Below is a small trained network, with its code and all its weights. Each question gives an input and a target symbol and asks what happens when units are switched off, that is, made to give their printed mean instead of their output.

import numpy as np


def w(rows, s, z=0):
    codes = np.array(rows[::2]) - 128.0
    scale = np.full(codes.shape[1], s)
    scale[-1] = z or s
    return codes * scale


def norm(h):
    return h / np.sqrt((h * h).mean(-1, keepdims=True) + 1e-5)


def f(y):
    return np.maximum(y, 0)


def softmax(a):
    e = np.exp(a - a.max(-1, keepdims=True))
    return e / e.sum(-1, keepdims=True)


def log_softmax(a):
    a = a - a.max(-1, keepdims=True)
    return a - np.log(np.exp(a).sum(-1, keepdims=True))


def net(x, mask):
    ids = ['ΓΘΣΦΨδζμ'.index(c) for c in x.split()]
    T = len(ids)
    res = E[ids] + P[:T]
    u = 0
    for l in range(2):
        q, k, v = (norm(res) @ M[l].T for M in (Q, K, V))
        z = softmax(np.where(np.tri(T) > 0, q @ k.T / 4**0.5, -1e9)) @ v
        res = res + np.where(mask[u], z, O[l][:, -1]) @ O[l][:, :-1]
        u += 1
        y = f(norm(res) @ A[l][:, :-1].T + A[l][:, -1])
        res = res + np.where(mask[u : u + 4], y, B[l][:, -1]) @ B[l][:, :-1]
        u += 4
    return log_softmax(norm(res)[-1] @ U[:, :-1].T + U[:, -1])


Q, K, V, O, A, B = {}, {}, {}, {}, {}, {}
E = w([
[171,55,106,124,114,168,88,136,182,99],'Γ',
[115,40,91,48,73,124,251,186,93,120],'Θ',
[44,102,168,106,83,97,88,124,145,54],'Σ',
[174,196,128,163,172,138,240,150,124,104],'Φ',
[55,57,20,119,105,46,110,36,168,98],'Ψ',
[157,149,101,56,219,101,145,114,64,154],'δ',
[90,59,152,152,212,42,212,121,138,107],'ζ',
[69,229,139,182,68,238,67,190,201,86],'μ',
],0.018)
P = w([
[118,247,123,169,57,78,132,106,153,103],'0',
[169,90,1,156,186,98,44,46,83,161],'1',
[106,87,221,174,111,189,164,87,104,166],'2',
[120,62,195,220,52,173,123,103,208,168],'3',
[108,98,135,156,197,175,104,189,147,130],'4',
[110,93,194,151,144,201,152,142,158,140],'5',
[104,71,171,170,133,157,131,126,157,97],'6',
[132,94,142,117,178,173,115,144,111,133],'7',
[109,124,153,167,132,171,196,98,103,143],'8',
[101,78,122,146,138,163,96,84,111,152],'9',
[84,86,152,113,147,175,82,108,128,148],'10',
[115,102,120,98,204,142,93,136,115,156],'11',
[147,110,158,55,139,137,133,95,185,144],'12',
],0.0095)
Q[0] = w([
[69,143,171,210,168,175,141,152,153,135],'0.h1',
[141,200,129,127,110,187,34,106,95,148],'0.h1',
[82,95,112,159,147,128,192,109,147,70],'0.h1',
[59,178,254,127,85,134,53,143,117,162],'0.h1',
],0.0081)
K[0] = w([
[131,88,71,93,88,122,128,162,112,126],'0.h1',
[178,81,186,166,169,129,77,79,142,132],'0.h1',
[116,155,107,85,58,70,175,182,93,167],'0.h1',
[113,49,133,178,254,162,101,98,114,189],'0.h1',
],0.0098)
V[0] = w([
[53,209,67,57,181,147,191,67,179,170],'0.h1',
[253,96,78,65,28,111,250,182,101,54],'0.h1',
[166,53,151,161,171,65,140,106,136,216],'0.h1',
[24,62,118,12,41,126,170,143,58,98],'0.h1',
],0.0059)
O[0] = w([
[119,134,122,77,48,149,122,188,95,113,160],'0.h1',
[123,110,144,47,136,130,125,60,168,56,255],'0.h1',
[189,143,109,157,104,53,126,146,54,62,123],'0.h1',
[184,91,98,85,211,105,107,202,254,123,211],'0.h1',
],0.0095,0.0098)
A[0] = w([
[196,83,104,123,195,186,21,132,107,161,189],'0.n1',
[176,139,78,194,137,131,143,172,142,189,164],'0.n2',
[99,224,119,139,65,228,94,173,164,120,251],'0.n3',
[255,157,175,136,136,93,123,138,122,102,77],'0.n4',
],0.0076,0.0028)
B[0] = w([
[34,141,222,192,96,104,135,170,69,23,251],'0.n1',
[6,2,82,80,80,96,170,98,141,117,170],'0.n2',
[119,19,222,104,180,39,113,145,163,180,251],'0.n3',
[97,245,130,184,186,134,70,92,72,68,197],'0.n4',
],0.008,0.0026)
Q[1] = w([
[115,197,1,51,189,232,140,52,130,222],'1.h1',
[216,126,21,143,46,254,32,54,157,100],'1.h1',
[240,216,65,203,115,58,51,150,155,138],'1.h1',
[4,165,209,43,150,73,218,23,187,95],'1.h1',
],0.0058)
K[1] = w([
[112,70,100,251,173,201,108,151,41,90],'1.h1',
[156,48,137,84,128,216,148,165,73,116],'1.h1',
[66,73,163,139,72,205,150,189,183,104],'1.h1',
[99,211,137,189,137,2,186,70,209,120],'1.h1',
],0.0073)
V[1] = w([
[160,111,150,67,137,125,203,121,41,161],'1.h1',
[155,135,132,128,69,63,177,253,126,72],'1.h1',
[135,140,223,74,91,219,165,54,185,103],'1.h1',
[165,175,207,249,215,87,117,88,131,90],'1.h1',
],0.0077)
O[1] = w([
[79,48,166,70,93,251,141,235,165,105,180],'1.h1',
[1,77,106,118,81,81,161,118,5,131,242],'1.h1',
[86,149,130,101,206,193,144,101,182,92,160],'1.h1',
[217,67,128,237,168,120,2,127,77,101,253],'1.h1',
],0.0097,0.0046)
A[1] = w([
[101,165,151,108,54,134,32,134,160,61,107],'1.n1',
[180,38,115,36,90,183,105,197,165,111,254],'1.n2',
[231,237,58,106,222,133,99,81,131,68,201],'1.n3',
[125,145,167,149,159,254,96,58,157,137,208],'1.n4',
],0.0078,0.0027)
B[1] = w([
[65,183,107,163,134,37,112,35,169,86,149],'1.n1',
[64,104,141,144,85,176,169,152,121,154,255],'1.n2',
[223,154,127,128,86,101,4,170,114,69,189],'1.n3',
[120,243,159,209,101,115,67,143,61,159,186],'1.n4',
],0.011,0.009)
U = w([
[69,156,137,169,152,204,134,70,121,46,87],'Γ',
[133,115,95,66,59,153,155,167,121,120,217],'Θ',
[96,184,109,115,115,39,185,76,123,91,94],'Σ',
[217,157,106,204,119,160,99,116,164,66,114],'Φ',
[111,126,63,74,138,147,89,26,161,94,152],'Ψ',
[149,75,120,137,107,92,80,114,47,102,193],'δ',
[138,76,147,150,254,90,158,54,167,111,5],'ζ',
[103,152,144,176,148,93,98,147,176,201,86],'μ',
],0.0084,0.0022)

Each question gives the input, a string of symbols that net reads in full, and the target symbol t.
The units are the heads (4 rows each of Q, K, V and O) and the neurons (one row each of A and B). Each row of codes is followed by its name. A weight is (code - 128) times the scale printed after its matrix; where a second scale follows, it is the last column's (O, A, B and U).
mask holds one flag per unit, layer by layer, with each layer's heads first. A switched-off unit (its flag False) gives its mean, the last column of its rows in O or B, instead of its output. The means were averaged over made-up inputs and are rounded, as every weight is.
A unit's drop is (log p(t) with every unit on - log p(t) with that unit switched off) / (log p(t) with every unit on - log p(t) with every unit switched off).
The circuit of an input: a set's keep is (log p(t) with only the set's units on - log p(t) with every unit switched off) / (log p(t) with every unit on - log p(t) with every unit switched off). Starting from all 10 units, units are removed one at a time, each time the one whose removal leaves the highest keep (on an exact tie, the one counted first), for as long as the keep stays at least 0.8.
units of the circuit, in order: the units of the circuit, biggest drop first
most important unit: the unit with the biggest drop
top k neurons in layer l: the k neurons of layer l with the biggest drops, biggest first
drop when u is switched off: that unit's drop, to one decimal
input Γ Φ μ Ψ, target Φ: units of the circuit, in order : [1.h1; 0.h1]
input Σ Φ δ ζ μ Φ, target ζ: most important unit : 0.h1
input δ Φ Γ δ Θ Φ Θ μ, target Θ: units of the circuit, in order : [0.h1; 1.h1; 0.n3; 0.n1]
input ζ Φ ζ μ, target δ: units of the circuit, in order : [0.h1; 0.n3; 1.h1]
input Γ ζ μ, target Φ: units of the circuit, in order : [1.h1; 0.h1]
input Θ Φ Φ Φ ζ Σ, target Σ: units of the circuit, in order : [0.h1; 1.h1; 1.n1]
input ζ Ψ ζ Σ Γ, target δ: top 2 neurons in layer 0 : [0.n1; 0.n2]
input Φ ζ ζ ζ μ Θ Ψ, target Γ: units of the circuit, in order : [0.h1; 1.h1; 1.n4]
input μ Γ ζ Φ, target μ: units of the circuit, in order : [0.h1; 0.n3]
input μ δ ζ Γ, target μ: top 2 neurons in layer 1 : [1.n4; 1.n3]
input Φ Φ Φ Γ Σ ζ ζ δ, target Γ: top 2 neurons in layer 0 : [0.n1; 0.n4]
input ζ ζ Ψ Σ Φ δ Γ Φ Γ ζ Θ μ Φ, target Φ: top 2 neurons in layer 0 : [0.n4; 0.n3]
input Φ ζ δ Ψ Φ ζ Φ Γ Θ ζ ζ Φ, target Φ: top 2 neurons in layer 1 : [1.n3; 1.n4]
input Σ μ Φ ζ ζ ζ Γ, target ζ: top 2 neurons in layer 0 : [0.n1; 0.n2]
input μ μ ζ Ψ δ ζ ζ ζ, target μ: top neuron in layer 1 : [1.n4]
input Ψ Φ Φ Θ Ψ Γ Θ δ, target Σ: top 2 neurons in layer 0 : [0.n1; 0.n2]
input Γ ζ ζ Ψ δ Ψ ζ ζ ζ Φ Σ, target Φ: drop when 1.n1 is switched off : -0.1
input δ ζ Γ, target Θ: drop when 0.h1 is switched off : 1.9
input ζ Φ Φ Θ ζ δ, target δ: drop when 0.h1 is switched off : 0.5
input Γ ζ ζ, target Φ: drop when 0.n1 is switched off : 0.0
input Φ Ψ ζ ζ ζ Σ ζ Γ μ, target μ: top neuron in layer 0 : [0.n3]
